Below are the code and all the weights of a small trained network. Each question names an input and a target symbol and asks about switching units off, where a switched-off unit gives its printed mean instead of its output.

import numpy as np


def w(rows, s, z=0):
    codes = np.array(rows[::2]) - 128.0
    scale = np.full(codes.shape[1], s)
    scale[-1] = z or s
    return codes * scale


def norm(h):
    return h / np.sqrt((h * h).mean(-1, keepdims=True) + 1e-5)


def f(y):
    return np.maximum(y, 0)


def softmax(a):
    e = np.exp(a - a.max(-1, keepdims=True))
    return e / e.sum(-1, keepdims=True)


def log_softmax(a):
    a = a - a.max(-1, keepdims=True)
    return a - np.log(np.exp(a).sum(-1, keepdims=True))


def net(x, mask):
    ids = ['αβγδεζηπσφψ'.index(c) for c in x.split()]
    T = len(ids)
    res = E[ids] + P[:T]
    r = norm(res)
    for j in range(3):
        rows = slice(4 * j, 4 * j + 4)
        q, k, v = (r @ M[0][rows].T for M in (Q, K, V))
        z = softmax(np.where(np.tri(T) > 0, q @ k.T / 4**0.5, -1e9)) @ v
        o = O[0][rows]
        res = res + np.where(mask[j], z, o[:, -1]) @ o[:, :-1]
    y = f(norm(res) @ A[0][:, :-1].T + A[0][:, -1])
    res = res + np.where(mask[3:11], y, B[0][:, -1]) @ B[0][:, :-1]
    return log_softmax(norm(res)[-1] @ U[:, :-1].T + U[:, -1])


Q, K, V, O, A, B = {}, {}, {}, {}, {}, {}
E = w([
[178,195,138,86],'α',
[219,145,98,97],'β',
[116,154,90,92],'γ',
[108,116,96,56],'δ',
[101,133,85,103],'ε',
[103,140,95,105],'ζ',
[121,89,140,125],'η',
[134,224,2,120],'π',
[143,104,69,167],'σ',
[73,108,102,97],'φ',
[112,166,165,30],'ψ',
],0.0079)
P = w([
[134,209,227,203],'0',
[116,110,66,2],'1',
[121,130,71,31],'2',
[125,109,82,52],'3',
[138,111,82,53],'4',
[153,97,86,71],'5',
[165,107,92,73],'6',
[170,115,88,64],'7',
[184,95,83,64],'8',
[196,103,96,76],'9',
[185,91,93,77],'10',
[159,84,77,26],'11',
],0.0029)
Q[0] = w([
[143,151,153,53],'h1',
[150,185,217,167],'h1',
[123,172,182,196],'h1',
[124,148,128,180],'h1',
[150,154,37,108],'h2',
[125,106,121,133],'h2',
[143,106,62,49],'h2',
[86,141,200,251],'h2',
[118,164,141,149],'h3',
[125,155,148,115],'h3',
[88,131,185,193],'h3',
[166,93,89,49],'h3',
],0.011)
K[0] = w([
[203,149,233,231],'h1',
[59,101,214,136],'h1',
[12,109,190,105],'h1',
[25,137,127,85],'h1',
[84,177,238,142],'h2',
[170,111,155,152],'h2',
[110,127,239,214],'h2',
[187,124,2,24],'h2',
[117,73,61,126],'h3',
[142,115,88,107],'h3',
[144,36,92,170],'h3',
[131,244,173,99],'h3',
],0.0075)
V[0] = w([
[141,115,54,218],'h1',
[83,185,121,86],'h1',
[2,206,114,112],'h1',
[5,62,102,176],'h1',
[48,134,72,143],'h2',
[5,100,100,132],'h2',
[127,80,129,243],'h2',
[88,74,242,57],'h2',
[82,55,149,98],'h3',
[160,118,57,115],'h3',
[200,141,86,33],'h3',
[186,56,184,38],'h3',
],0.0062)
O[0] = w([
[57,125,29,165,164],'h1',
[145,172,136,62,154],'h1',
[89,144,121,20,81],'h1',
[53,32,99,62,27],'h1',
[215,98,164,102,153],'h2',
[211,48,133,106,207],'h2',
[178,116,87,228,189],'h2',
[52,39,57,102,239],'h2',
[186,125,186,133,106],'h3',
[103,117,143,176,135],'h3',
[6,166,198,169,254],'h3',
[94,79,253,94,125],'h3',
],0.0057,0.0023)
A[0] = w([
[157,179,65,155,166],'n1',
[191,115,83,200,185],'n2',
[79,160,146,183,102],'n3',
[58,137,204,144,6],'n4',
[61,149,87,124,32],'n5',
[107,159,193,111,130],'n6',
[132,167,254,161,87],'n7',
[212,111,155,69,27],'n8',
],0.0049,0.0011)
B[0] = w([
[104,100,96,187,219],'n1',
[163,124,1,143,252],'n2',
[123,123,157,187,215],'n3',
[104,105,132,196,186],'n4',
[82,175,122,152,194],'n5',
[97,128,72,138,173],'n6',
[117,106,89,96,197],'n7',
[141,191,161,176,204],'n8',
],0.0053,0.0021)
U = w([
[121,174,79,109,254],'α',
[116,144,103,117,189],'β',
[104,93,136,97,141],'γ',
[75,37,64,193,165],'δ',
[190,167,143,254,96],'ε',
[172,164,110,97,52],'ζ',
[184,184,49,76,53],'η',
[114,188,239,163,144],'π',
[213,20,147,90,96],'σ',
[81,210,139,116,22],'φ',
[79,103,230,99,88],'ψ',
],0.0098,0.0083)

Each question gives the input, a string of symbols that net reads in full, and the target symbol t.
The units are the heads (4 rows each of Q, K, V and O) and the neurons (one row each of A and B). Each row of codes is followed by its name. A weight is (code - 128) times the scale printed after its matrix; where a second scale follows, it is the last column's (O, A, B and U).
mask holds one flag per unit, heads first, then neurons. A switched-off unit (its flag False) gives its mean, the last column of its rows in O or B, instead of its output. The means were averaged over made-up inputs and are rounded, as every weight is.
A unit's drop is (log p(t) with every unit on - log p(t) with that unit switched off) / (log p(t) with every unit on - log p(t) with every unit switched off).
The circuit of an input: a set's keep is (log p(t) with only the set's units on - log p(t) with every unit switched off) / (log p(t) with every unit on - log p(t) with every unit switched off). Starting from all 11 units, units are removed one at a time, each time the one whose removal leaves the highest keep (on an exact tie, the one counted first), for as long as the keep stays at least 0.8.
circuit, biggest first: the units of the circuit, biggest drop first
most important unit: the unit with the biggest drop
heads that matter: for each layer, one digit per head in row order, 1 if its drop is at least 0.15 and else 0, layers parted by /
drop of u: that unit's drop, to one decimal
input η ε η α, target δ: heads that matter	010
input σ ζ ζ β, target ε: heads that matter	010
input φ η σ ζ η φ γ β α α η φ, target σ: heads that matter	110
input φ α φ ε φ η σ, target σ: circuit, biggest first	(h2)
input β α ζ η β, target π: heads that matter	011
input φ η η σ η η γ, target σ: heads that matter	010
input σ η η α, target ε: heads that matter	110
input π ζ η η η η, target α: heads that matter	101
input σ η η η β ψ η, target ε: heads that matter	110
input η α ε η ζ φ η φ ε η η β, target δ: heads that matter	011
input β ζ η η η η η η γ η ψ, target π: heads that matter	101
input α α η η ζ η α η, target π: heads that matter	100
input σ ζ β ε ε, target ε: heads that matter	010
input δ β γ φ ζ η η ζ β ζ η β, target ε: most important unit	h1
input η η η, target σ: heads that matter	101
input β ζ β η φ η ε α ζ ζ φ η, target π: circuit, biggest first	(h3, h1)
input φ η η φ η ζ η ε ε ψ η ε, target σ: drop of h2	0.6
input β η η α η σ η φ α, target π: drop of h3	0.4
input η η φ φ φ φ γ φ ζ ζ φ β, target δ: drop of h2	1.5
input η η φ ε η η η η σ γ, target δ: circuit, biggest first	(h1)
